Here is a tiny trained network, its code and every weight. The questions are about switching its units off for an input and a class, where a switched-off unit gives its printed mean instead of its output.

import numpy as np


def w(rows, s, z=0):
    codes = np.array(rows[::2]) - 128.0
    scale = np.full(codes.shape[1], s)
    scale[-1] = z or s
    return codes * scale


def norm(h):
    return h / np.sqrt((h * h).mean(-1, keepdims=True) + 1e-5)


def f(y):
    return np.maximum(y, 0)


def log_softmax(a):
    a = a - a.max(-1, keepdims=True)
    return a - np.log(np.exp(a).sum(-1, keepdims=True))


def net(x, mask):
    res = np.array(x, float).reshape(1, 3) / 4 @ E
    u = 0
    for l in range(3):
        y = f(norm(res) @ A[l][:, :-1].T + A[l][:, -1])
        res = res + np.where(mask[u : u + 8], y, B[l][:, -1]) @ B[l][:, :-1]
        u += 8
    return log_softmax(norm(res)[-1] @ U[:, :-1].T + U[:, -1])


A, B = {}, {}
E = w([
[48,177,67,160,121,120,107,79,140,141,3],'x0',
[150,149,225,86,136,63,80,89,170,17,105],'x1',
[55,149,61,192,114,175,190,131,223,68,145],'x2',
],0.0056)
A[0] = w([
[45,112,184,132,190,96,46,112,150,131,134,7],'0.n1',
[161,126,231,145,159,193,109,195,59,75,242,126],'0.n2',
[79,193,106,142,159,152,104,98,144,200,45,144],'0.n3',
[169,158,146,171,56,168,118,147,148,137,163,144],'0.n4',
[195,91,193,157,111,2,148,129,114,171,116,66],'0.n5',
[92,144,93,77,45,170,63,82,171,197,37,96],'0.n6',
[172,129,143,65,189,119,99,101,158,45,83,18],'0.n7',
[102,130,183,80,212,72,52,130,179,153,141,173],'0.n8',
],0.0044,0.0018)
B[0] = w([
[144,127,201,114,143,123,209,121,100,175,146,160],'0.n1',
[45,153,129,77,224,167,86,158,182,136,106,242],'0.n2',
[96,146,144,123,123,151,119,119,121,137,193,254],'0.n3',
[80,62,134,141,89,137,34,116,165,103,133,162],'0.n4',
[123,183,64,172,130,68,133,226,91,139,130,199],'0.n5',
[112,120,253,33,98,121,50,146,128,152,106,234],'0.n6',
[140,87,219,96,150,182,211,94,96,120,99,194],'0.n7',
[108,50,96,183,115,197,191,91,125,140,111,205],'0.n8',
],0.0058,0.0045)
A[1] = w([
[119,7,53,145,121,118,148,111,129,167,129,138],'1.n1',
[174,126,146,113,143,134,152,145,136,46,99,106],'1.n2',
[210,198,150,107,112,71,120,112,68,190,113,114],'1.n3',
[218,147,130,168,211,74,55,171,44,152,85,95],'1.n4',
[91,114,147,213,136,152,121,118,186,78,164,77],'1.n5',
[162,143,140,164,79,115,138,96,73,127,169,1],'1.n6',
[175,138,73,96,84,170,132,165,102,212,151,112],'1.n7',
[211,109,70,2,109,144,123,158,179,131,157,63],'1.n8',
],0.0057,0.00078)
B[1] = w([
[152,111,158,56,117,75,71,70,145,117,88,197],'1.n1',
[192,74,126,134,124,51,176,101,82,127,92,190],'1.n2',
[145,143,72,176,122,187,172,96,167,97,176,223],'1.n3',
[120,183,53,185,6,171,146,92,138,40,131,246],'1.n4',
[132,147,83,163,70,131,96,162,77,115,159,233],'1.n5',
[147,124,127,144,142,56,126,220,121,194,104,131],'1.n6',
[178,72,179,186,200,2,158,147,239,43,68,253],'1.n7',
[65,198,133,64,137,148,104,171,77,212,139,175],'1.n8',
],0.0068,0.0038)
A[2] = w([
[104,154,151,130,102,126,146,111,59,167,115,83],'2.n1',
[172,97,185,111,112,86,198,74,151,119,130,67],'2.n2',
[115,208,154,51,144,205,66,148,126,172,98,206],'2.n3',
[123,138,162,98,130,165,123,177,95,117,203,130],'2.n4',
[107,72,63,152,180,56,129,130,159,211,98,7],'2.n5',
[105,184,100,151,145,184,176,123,153,111,102,102],'2.n6',
[62,175,130,57,139,158,80,50,87,130,37,141],'2.n7',
[161,134,74,178,2,153,97,146,75,71,178,81],'2.n8',
],0.0067,0.0015)
B[2] = w([
[65,203,117,148,109,154,67,161,104,101,176,167],'2.n1',
[180,98,99,124,101,117,149,112,166,148,99,203],'2.n2',
[110,130,59,72,157,42,112,225,167,141,202,231],'2.n3',
[84,149,29,122,109,137,63,126,114,233,127,189],'2.n4',
[165,66,165,92,57,134,167,46,97,92,101,197],'2.n5',
[207,121,162,120,192,137,156,113,85,131,162,180],'2.n6',
[119,112,78,122,160,129,96,180,128,159,175,253],'2.n7',
[175,254,242,216,182,167,180,119,64,152,116,248],'2.n8',
],0.0079,0.0057)
U = w([
[55,111,83,69,127,98,13,190,155,169,173,205],'0',
[170,196,191,204,115,159,125,116,93,133,122,2],'1',
[172,20,166,93,67,86,131,60,160,96,53,201],'2',
],0.011,0.00078)

Each question gives the input, the list of numbers given to net, and the class t.
The units are the neurons (one row each of A and B). Each row of codes is followed by its name. A weight is (code - 128) times the scale printed after its matrix; where a second scale follows, it is the last column's (A, B and U).
mask holds one flag per neuron, layer by layer. A switched-off neuron (its flag False) gives its mean, the last column of its row in B, instead of its output. The means were averaged over made-up inputs and are rounded, as every weight is.
A unit's drop is (log p(t) with every unit on - log p(t) with that unit switched off) / (log p(t) with every unit on - log p(t) with every unit switched off).
The circuit of an input: a set's keep is (log p(t) with only the set's units on - log p(t) with every unit switched off) / (log p(t) with every unit on - log p(t) with every unit switched off). Starting from the 12 units with the biggest drops (on a tie, the unit counted first), units are removed one at a time, each time the one whose removal leaves the highest keep (on an exact tie, the one counted first), for as long as the keep stays at least 0.8.
units of the circuit, in order: the units of the circuit, biggest drop first
most important unit: the unit with the biggest drop
k most important neurons: the k neurons with the biggest drops, biggest first
top k neurons in layer l: the k neurons of layer l with the biggest drops, biggest first
drop of u: that unit's drop, to one decimal
input [5,-6,-6], class 1: 2 most important neurons -> [0.n2; 0.n8]
input [3,-6,2], class 2: most important unit -> 1.n7
input [-7,8,6], class 2: 4 most important neurons -> [1.n2; 0.n7; 2.n3; 2.n7]
input [-5,-6,-5], class 2: units of the circuit, in order -> [1.n7; 2.n8; 2.n3]
input [-8,7,-3], class 0: 3 most important neurons -> [0.n2; 1.n7; 1.n8]
input [0,7,6], class 2: top 4 neurons in layer 1 -> [1.n2; 1.n4; 1.n3; 1.n8]
input [8,6,-7], class 0: top 2 neurons in layer 2 -> [2.n7; 2.n8]
input [-4,-6,2], class 2: 2 most important neurons -> [1.n7; 2.n5]
input [-4,3,-4], class 0: 2 most important neurons -> [0.n2; 1.n5]
input [-3,-4,1], class 2: 2 most important neurons -> [1.n7; 0.n6]
input [-5,5,-3], class 0: 3 most important neurons -> [0.n2; 1.n7; 2.n4]
input [-5,-6,4], class 2: 2 most important neurons -> [1.n7; 2.n5]
input [5,5,0], class 0: top 2 neurons in layer 2 -> [2.n7; 2.n5]
input [3,-4,-5], class 1: most important unit -> 1.n4
input [2,6,5], class 2: 2 most important neurons -> [0.n7; 1.n2]
input [-7,2,-5], class 0: drop of 0.n2 -> 7.2
input [-1,-7,6], class 2: drop of 1.n7 -> 0.8
input [-8,6,-6], class 0: drop of 1.n7 -> 0.2
